Look-ups in named tables: a row name and a column name give one cell, copied from the table.

Zaf:
         Senav  Luzano  Boburup  Kozufev    Mok  Nelafup  Pabob   Vafu    Fod
Liriki   56134   48745    60201    44932  42971    48259  22338  62891  70714
Zepu     63177   56510    35592    66774  61220    61689  57328  70935  48444
Soza     48846   53517    49818    62132  50960    33049  27933  63306  69309
Zolero   50447   52161    59922    37893  42339    44286  31769  47701  68283
Fen      58140   43350    56488    63080  48417    42606  48606  29926  48193
Didop    43143   51002    62488    35311  53943    49620  37364  64849  90710
Lov      52531   70581    43148    53040  65890    67845  82141  66443  42872
Fesin    66354   68994    73146    55347  48660    49826  33023  48944  78725
Sekupam  44940   50694    53672    65085  48304    37987  43856  14278  58786

Luzano of Didop: 51002
Mok of Zolero: 42339
Nelafup of Liriki: 48259
Kozufev of Zepu: 66774
Boburup of Soza: 49818
Mok of Sekupam: 48304

Malis =
|  | Tufib | Bifa |
|---|---|---|
| Rikeban | 146 | 126 |
| Tume | 31 | 251 |
| Tos | 129 | 148 |
| Kinedo | 125 | 130 |
| Sanubir | 2 | 176 |

What is the Tufib of Tos in Malis? 129
What is the Tufib of Sanubir in Malis? 2
What is the Tufib of Kinedo in Malis? 125
What is the Tufib of Tume in Malis? 31
What is the Bifa of Sanubir in Malis? 176
What is the Bifa of Rikeban in Malis? 126
What is the Tufib of Rikeban in Malis? 146
What is the Bifa of Tume in Malis? 251
What is the Bifa of Tos in Malis? 148
What is the Bifa of Kinedo in Malis? 130

Nusin =
	Pobin	Lupape	Fusu	Zago	Nem
Loluti	332	344	647	183	166
Nogap	359	250	678	208	263
Bised	445	193	633	246	376
Toda	519	178	557	316	501
Suz	537	53	473	339	603
Mape	579	36	386	384	794
Vubik	735	11	299	455	895

Mape, Pobin => 579
Toda, Pobin => 519
Vubik, Pobin => 735
Suz, Fusu => 473
Toda, Lupape => 178
Nogap, Nem => 263

Sopum:
cols = Sokidu, Nom, Bugu, Felu, Fif, Tevavi, Kefaval
Zad: [77, 69, 72, 78, 31, 79, 29]
Tel: [34, 55, 81, 36, 23, 65, 28]
Vilobe: [64, 44, 60, 63, 76, 43, 66]
Memef: [48, 30, 45, 47, 68, 54, 35]
Bavemo: [45, 77, 51, 65, 24, 77, 67]

Memef, Nom -> 30
Vilobe, Felu -> 63
Memef, Felu -> 47
Bavemo, Felu -> 65
Tel, Tevavi -> 65
Zad, Sokidu -> 77
Vilobe, Fif -> 76
Bavemo, Kefaval -> 67
Zad, Kefaval -> 29
Zad, Bugu -> 72
Memef, Kefaval -> 35
Bavemo, Sokidu -> 45
Memef, Tevavi -> 54
Memef, Sokidu -> 48
Row with the largest Tevavi: Zad

Pel =
fields: Manun, Feso, Zeseno, Fogedo, Vunuvo, Zov, Mola, Zovi, Senosim
Pon: [0.40, 0.12, 0.11, 0.37, 0.38, 0.52, 0.56, 0.63, 0.45]
Vopov: [0.23, 0.33, 0.64, 0.77, 0.40, 0.46, 0.50, 0.32, 0.27]
Bor: [0.20, 0.25, 0.40, 0.34, 0.53, 0.62, 0.22, 0.36, 0.59]
Sofuno: [0.52, 0.53, 0.23, 0.65, 0.25, 0.54, 0.32, 0.22, 0.40]
Vukuril: [0.57, 0.42, 0.52, 0.17, 0.71, 0.44, 0.27, 0.45, 0.16]
Degaluz: [0.59, 0.35, 0.61, 0.47, 0.27, 0.72, 0.20, 0.64, 0.19]
Bof: [0.59, 0.71, 0.22, 0.43, 0.77, 0.48, 0.20, 0.53, 0.44]
Lol: [0.50, 0.16, 0.51, 0.14, 0.35, 0.28, 0.69, 0.16, 0.25]
Bamo: [0.43, 0.31, 0.51, 0.47, 0.30, 0.04, 0.29, 0.62, 0.36]
Fevut: [0.10, 0.60, 0.49, 0.26, 0.21, 0.45, 0.46, 0.50, 0.56]
Denu: [0.63, 0.48, 0.60, 0.46, 0.50, 0.39, 0.64, 0.56, 0.66]

Vopov, Vunuvo => 0.40
Denu, Vunuvo => 0.50
Bof, Vunuvo => 0.77
Degaluz, Vunuvo => 0.27
Degaluz, Senosim => 0.19
Vopov, Mola => 0.50
Bamo, Feso => 0.31
Fevut, Zov => 0.45
Bamo, Mola => 0.29
Pon, Feso => 0.12
Denu, Mola => 0.64
Bor, Zov => 0.62
Bor, Fogedo => 0.34
Sofuno, Zovi => 0.22
Row with the largest Feso: Bof

Sas =
,Talit,Tovuke,Gumit,Fini,Fum,Tilad,Vav,Timuvi,Pesog,Zemone
Zegoti,159,48,31,169,94,151,155,71,50,33
Kuzove,132,54,17,149,146,61,0,178,170,164
Mak,97,86,166,74,76,57,7,57,173,37
Dediz,64,14,141,100,172,190,182,151,185,181
Metil,8,22,148,17,154,142,33,94,22,123
Sibub,56,71,111,2,100,120,164,98,162,190
Fifulab,106,185,26,81,133,80,133,179,89,172
Mefotu,65,123,112,7,146,165,47,137,86,14
Giniv,161,122,176,92,143,58,144,179,30,199
Sodap,178,97,114,39,100,134,114,187,19,110
Vozinip,37,10,141,65,144,5,6,164,38,23

Fifulab, Timuvi: 179
Kuzove, Gumit: 17
Zegoti, Zemone: 33
Fifulab, Tilad: 80
Mefotu, Tovuke: 123
Sodap, Fini: 39
Mefotu, Pesog: 86
Sibub, Pesog: 162
Dediz, Tovuke: 14
Sodap, Timuvi: 187
Sibub, Timuvi: 98
Giniv, Gumit: 176

Table Kesiku
         Faladu  Fom  Sinu  Duraf  Das  Lag  Fop  Zive  Kimo
Komevi      126  179   118    129   89  158  154   107    41
Rokuze       59  101   119     34  111   85   94    99   142
Sov          66   18   167    119   51  138  118   117    92
Nin         123   49   138    151  112   88  119   113   146
Dela        102   57   111     97  114   95   70   134   209
Bogasup     196  146    92    243  139  138  128   115    71
Rera         66  145    76     14  124   94  110   123   188
Bif         115  125   110    136   90  156  121   122    82
Kam         123   84   167    126  103   85  128    88    99
Lam         178  156   109    198  160   73  174    84    80
Givasiv     127  115    86    118  134   99  108   129   181
Fune        155  109   115    199  139  107  100    92    66

What is the Fom of Dela in Kesiku? 57
What is the Fom of Rera in Kesiku? 145
What is the Fop of Rera in Kesiku? 110
What is the Fop of Sov in Kesiku? 118
What is the Zive of Komevi in Kesiku? 107
What is the Sinu of Fune in Kesiku? 115
What is the Duraf of Komevi in Kesiku? 129
What is the Sinu of Nin in Kesiku? 138
What is the Zive of Rera in Kesiku? 123
What is the Faladu of Lam in Kesiku? 178
What is the Das of Sov in Kesiku? 51
What is the Fom of Lam in Kesiku? 156
What is the Fop of Fune in Kesiku? 100
What is the Lag of Sov in Kesiku? 138
What is the Das of Fune in Kesiku? 139
What is the Duraf of Sov in Kesiku? 119
What is the Kimo of Fune in Kesiku? 66
Which row has the largest Faladu? Bogasup

